Here is a tiny trained network, its code and every weight. The questions are about switching its units off for an input and a target symbol, where a switched-off unit gives its printed mean instead of its output.

import numpy as np


def w(rows, s, z=0):
    codes = np.array(rows[::2]) - 128.0
    scale = np.full(codes.shape[1], s)
    scale[-1] = z or s
    return codes * scale


def norm(h):
    return h / np.sqrt((h * h).mean(-1, keepdims=True) + 1e-5)


def f(y):
    return y / 2 * (1 + np.tanh(0.7978845608 * (y + 0.044715 * y**3)))


def softmax(a):
    e = np.exp(a - a.max(-1, keepdims=True))
    return e / e.sum(-1, keepdims=True)


def log_softmax(a):
    a = a - a.max(-1, keepdims=True)
    return a - np.log(np.exp(a).sum(-1, keepdims=True))


def net(x, mask):
    ids = ['αδζμξψω'.index(c) for c in x.split()]
    T = len(ids)
    res = E[ids] + P[:T]
    r = norm(res)
    for j in range(3):
        rows = slice(2 * j, 2 * j + 2)
        q, k, v = (r @ M[0][rows].T for M in (Q, K, V))
        z = softmax(np.where(np.tri(T) > 0, q @ k.T / 2**0.5, -1e9)) @ v
        o = O[0][rows]
        res = res + np.where(mask[j], z, o[:, -1]) @ o[:, :-1]
    y = f(norm(res) @ A[0][:, :-1].T + A[0][:, -1])
    res = res + np.where(mask[3:19], y, B[0][:, -1]) @ B[0][:, :-1]
    return log_softmax(norm(res)[-1] @ U[:, :-1].T + U[:, -1])


Q, K, V, O, A, B = {}, {}, {}, {}, {}, {}
E = w([
[150,172,72,135],'α',
[62,93,246,248],'δ',
[157,88,118,22],'ζ',
[126,179,95,158],'μ',
[169,155,131,180],'ξ',
[96,146,184,215],'ψ',
[143,229,131,121],'ω',
],0.017)
P = w([
[32,2,95,50],'0',
[88,142,150,226],'1',
[219,165,42,177],'2',
[159,148,75,143],'3',
[157,135,111,159],'4',
[210,127,120,167],'5',
[143,130,161,162],'6',
[254,81,123,114],'7',
[174,130,138,128],'8',
[190,70,150,91],'9',
[189,77,182,119],'10',
[148,59,194,99],'11',
[202,36,194,87],'12',
[199,119,175,143],'13',
],0.0077)
Q[0] = w([
[114,81,171,204],'head 0',
[58,197,180,24],'head 0',
[106,194,122,182],'head 1',
[123,77,54,251],'head 1',
[145,175,198,55],'head 2',
[219,109,119,179],'head 2',
],0.016)
K[0] = w([
[153,112,214,180],'head 0',
[6,155,105,97],'head 0',
[170,104,127,155],'head 1',
[193,211,156,51],'head 1',
[28,121,123,112],'head 2',
[140,127,195,99],'head 2',
],0.02)
V[0] = w([
[203,94,161,92],'head 0',
[150,225,219,98],'head 0',
[183,124,14,138],'head 1',
[65,29,52,169],'head 1',
[41,121,169,179],'head 2',
[251,48,147,199],'head 2',
],0.017)
O[0] = w([
[101,144,122,184,139],'head 0',
[98,201,4,145,134],'head 0',
[130,93,118,202,229],'head 1',
[169,211,66,213,55],'head 1',
[159,41,95,130,164],'head 2',
[133,129,241,185,255],'head 2',
],0.015,0.0085)
A[0] = w([
[147,100,34,134,29],'neuron 0',
[151,159,81,100,135],'neuron 1',
[142,162,198,102,145],'neuron 2',
[50,48,132,46,184],'neuron 3',
[79,131,172,52,228],'neuron 4',
[97,106,137,94,141],'neuron 5',
[35,136,188,205,105],'neuron 6',
[183,131,127,40,105],'neuron 7',
[112,105,72,59,2],'neuron 8',
[99,119,97,116,144],'neuron 9',
[69,5,109,237,81],'neuron 10',
[181,225,95,2,170],'neuron 11',
[20,104,111,68,202],'neuron 12',
[253,109,64,121,134],'neuron 13',
[225,75,176,161,96],'neuron 14',
[8,175,57,53,82],'neuron 15',
],0.012,0.0034)
B[0] = w([
[119,116,162,161,140],'neuron 0',
[91,129,101,128,135],'neuron 1',
[128,147,167,167,169],'neuron 2',
[154,180,133,90,194],'neuron 3',
[170,163,163,142,180],'neuron 4',
[130,150,149,119,143],'neuron 5',
[188,91,83,161,254],'neuron 6',
[155,128,103,150,140],'neuron 7',
[137,139,143,163,130],'neuron 8',
[113,131,144,121,121],'neuron 9',
[78,53,74,125,250],'neuron 10',
[56,43,124,174,159],'neuron 11',
[140,159,172,105,157],'neuron 12',
[147,140,122,122,173],'neuron 13',
[75,155,175,75,223],'neuron 14',
[98,144,252,113,133],'neuron 15',
],0.024,0.0095)
U = w([
[154,173,196,48,37],'α',
[97,131,79,128,136],'δ',
[87,130,192,218,31],'ζ',
[181,58,86,56,4],'μ',
[164,235,90,207,163],'ξ',
[131,117,69,136,234],'ψ',
[4,143,100,55,185],'ω',
],0.013,0.0033)

Each question gives the input, a string of symbols that net reads in full, and the target symbol t.
The units are the heads (2 rows each of Q, K, V and O) and the neurons (one row each of A and B). Each row of codes is followed by its name. A weight is (code - 128) times the scale printed after its matrix; where a second scale follows, it is the last column's (O, A, B and U).
mask holds one flag per unit, heads first, then neurons. A switched-off unit (its flag False) gives its mean, the last column of its rows in O or B, instead of its output. The means were averaged over made-up inputs and are rounded, as every weight is.
A unit's drop is (log p(t) with every unit on - log p(t) with that unit switched off) / (log p(t) with every unit on - log p(t) with every unit switched off).
The circuit of an input: a set's keep is (log p(t) with only the set's units on - log p(t) with every unit switched off) / (log p(t) with every unit on - log p(t) with every unit switched off). Starting from the 12 units with the biggest drops (on a tie, the unit counted first), units are removed one at a time, each time the one whose removal leaves the highest keep (on an exact tie, the one counted first), for as long as the keep stays at least 0.8.
circuit, biggest first: the units of the circuit, biggest drop first
unit that matters most: the unit with the biggest drop
k most important neurons: the k neurons with the biggest drops, biggest first
heads that matter: for each layer, one digit per head in row order, 1 if its drop is at least 0.15 and else 0, layers parted by /
input α ψ α ψ, target ψ: heads that matter	000
input ψ ω ξ ω ξ ψ ζ μ, target ξ: heads that matter	101
input ζ δ ω ψ, target α: circuit, biggest first	head 1; head 2; neuron 3; neuron 12
input μ α ξ ξ μ ξ ξ ω, target μ: circuit, biggest first	head 2; head 0
input ξ ψ ζ ξ ζ α α α ψ, target ψ: circuit, biggest first	head 0; neuron 6
input ω ξ α ζ, target ω: circuit, biggest first	head 2; neuron 15
input ξ α ω α δ α, target ω: heads that matter	000
input ξ ψ ω ξ ζ α, target ξ: circuit, biggest first	head 2
input ω ω ω ζ ω, target ω: 2 most important neurons	neuron 11; neuron 15
input ψ ω ω ω ζ μ ξ μ ω, target ψ: heads that matter	001
input α ψ α ω ξ ψ ψ, target μ: circuit, biggest first	head 1; head 0; neuron 6; neuron 3
input ξ μ ω μ ξ α ξ ω μ, target α: heads that matter	010
input ζ ξ ζ ζ, target ζ: heads that matter	111
input ζ ξ ψ ξ ψ ω δ α, target ω: heads that matter	000
input ω ω ξ ψ α α ξ α ξ, target ψ: unit that matters most	head 0
input δ ξ ω δ μ ω ζ ζ ξ ξ α ζ α, target ξ: circuit, biggest first	head 2; neuron 10
input μ ζ ω ψ ξ μ ψ ψ ζ ω, target μ: circuit, biggest first	head 0; head 2
input α μ δ ω ξ, target α: circuit, biggest first	head 1; neuron 3
input ψ ψ ξ ψ δ α δ μ α ω, target ψ: heads that matter	011
input ψ ξ ω ξ ψ α ξ α ζ, target ψ: unit that matters most	head 1
input α α δ, target ψ: heads that matter	010
input μ α δ α ζ ξ, target ξ: heads that matter	101
input ω α δ ω, target ω: circuit, biggest first	neuron 15; head 2
input δ δ α μ ω ξ ω δ ξ, target ω: 2 most important neurons	neuron 10; neuron 6
input ξ ζ μ, target ξ: 2 most important neurons	neuron 10; neuron 11
